Here is a tiny trained network, its code and every weight. The questions are about switching its units off for an input and a class, where a switched-off unit gives its printed mean instead of its output.

import numpy as np


def w(rows, s, z=0):
    codes = np.array(rows[::2]) - 128.0
    scale = np.full(codes.shape[1], s)
    scale[-1] = z or s
    return codes * scale


def f(y):
    return y / 2 * (1 + np.tanh(0.7978845608 * (y + 0.044715 * y**3)))


def log_softmax(a):
    a = a - a.max(-1, keepdims=True)
    return a - np.log(np.exp(a).sum(-1, keepdims=True))


def net(x, mask):
    res = np.array(x, float).reshape(1, 4) / 4 @ E
    y = f(res @ A[0][:, :-1].T + A[0][:, -1])
    res = res + np.where(mask, y, B[0][:, -1]) @ B[0][:, :-1]
    return log_softmax(res[-1] @ U[:, :-1].T + U[:, -1])


A, B = {}, {}
E = w([
[119,201,102,250,125,120,185,205,104,192],'x0',
[86,106,165,133,214,164,85,190,133,179],'x1',
[136,131,126,131,133,132,127,121,127,124],'x2',
[218,121,154,149,95,111,65,197,152,100],'x3',
],0.012)
A[0] = w([
[18,103,175,64,212,226,129,100,93,172,147],'n1',
[171,125,167,168,124,109,141,186,122,149,84],'n2',
[94,127,106,161,173,152,169,134,102,204,5],'n3',
[167,215,98,193,68,71,177,191,93,177,117],'n4',
[119,85,38,99,130,44,156,49,159,113,31],'n5',
[160,223,58,227,111,73,175,186,148,131,91],'n6',
[12,173,37,107,137,134,246,2,55,161,139],'n7',
[102,88,162,152,243,175,50,248,177,197,91],'n8',
[45,74,168,70,208,244,107,89,82,203,177],'n9',
[173,88,124,52,141,115,117,107,217,89,206],'n10',
[158,79,141,104,85,98,84,73,182,46,1],'n11',
[89,231,115,252,130,141,203,209,71,207,92],'n12',
],0.008,0.0078)
B[0] = w([
[33,48,93,184,202,92,190,138,160,123,208],'n1',
[100,86,31,154,172,66,148,175,171,89,154],'n2',
[71,63,179,113,202,197,69,87,71,123,152],'n3',
[115,111,163,187,150,146,210,191,165,187,215],'n4',
[46,38,152,124,177,134,106,103,38,134,152],'n5',
[74,87,202,193,152,168,161,209,194,206,212],'n6',
[198,182,127,23,97,90,19,74,120,2,246],'n7',
[222,208,145,57,97,155,43,58,92,62,216],'n8',
[71,58,103,164,188,76,196,121,163,128,217],'n9',
[151,112,195,59,125,209,98,110,68,127,206],'n10',
[170,197,36,109,45,57,77,155,227,79,166],'n11',
[186,213,117,29,84,138,53,85,116,45,254],'n12',
],0.0081,0.015)
U = w([
[157,107,182,59,151,189,81,75,38,98,180],'0',
[214,198,67,83,70,84,91,120,199,87,253],'1',
[5,21,93,254,220,116,238,189,206,209,46],'2',
],0.009,0.0034)

Each question gives the input, the list of numbers given to net, and the class t.
The units are the neurons (one row each of A and B). Each row of codes is followed by its name. A weight is (code - 128) times the scale printed after its matrix; where a second scale follows, it is the last column's (A, B and U).
mask holds one flag per neuron, in row order. A switched-off neuron (its flag False) gives its mean, the last column of its row in B, instead of its output. The means were averaged over made-up inputs and are rounded, as every weight is.
A unit's drop is (log p(t) with every unit on - log p(t) with that unit switched off) / (log p(t) with every unit on - log p(t) with every unit switched off).
The circuit of an input: a set's keep is (log p(t) with only the set's units on - log p(t) with every unit switched off) / (log p(t) with every unit on - log p(t) with every unit switched off). Starting from all 12 units, units are removed one at a time, each time the one whose removal leaves the highest keep (on an exact tie, the one counted first), for as long as the keep stays at least 0.8.
units of the circuit, in order: the units of the circuit, biggest drop first
top k neurons: the k neurons with the biggest drops, biggest first
drop when u is switched off: that unit's drop, to one decimal
input [0,2,3,-5], class 2: units of the circuit, in order => n1
input [5,-8,3,2], class 2: top 2 neurons => n6, n4
input [-5,8,0,-8], class 2: top 2 neurons => n1, n9
input [-1,-5,-3,-3], class 0: top 4 neurons => n5, n11, n12, n2
input [-7,8,-2,-5], class 2: top 2 neurons => n1, n9
input [8,2,3,-7], class 0: top 4 neurons => n3, n12, n11, n6
input [-4,-8,-1,-4], class 0: top 2 neurons => n5, n10
input [4,0,7,6], class 2: top 3 neurons => n7, n6, n4
input [-2,-8,-1,-5], class 0: top 2 neurons => n5, n12
input [7,6,-7,-3], class 0: top 2 neurons => n12, n3
input [2,0,-7,5], class 2: top 2 neurons => n7, n12
input [6,5,5,-8], class 0: drop when n3 is switched off => 2.6
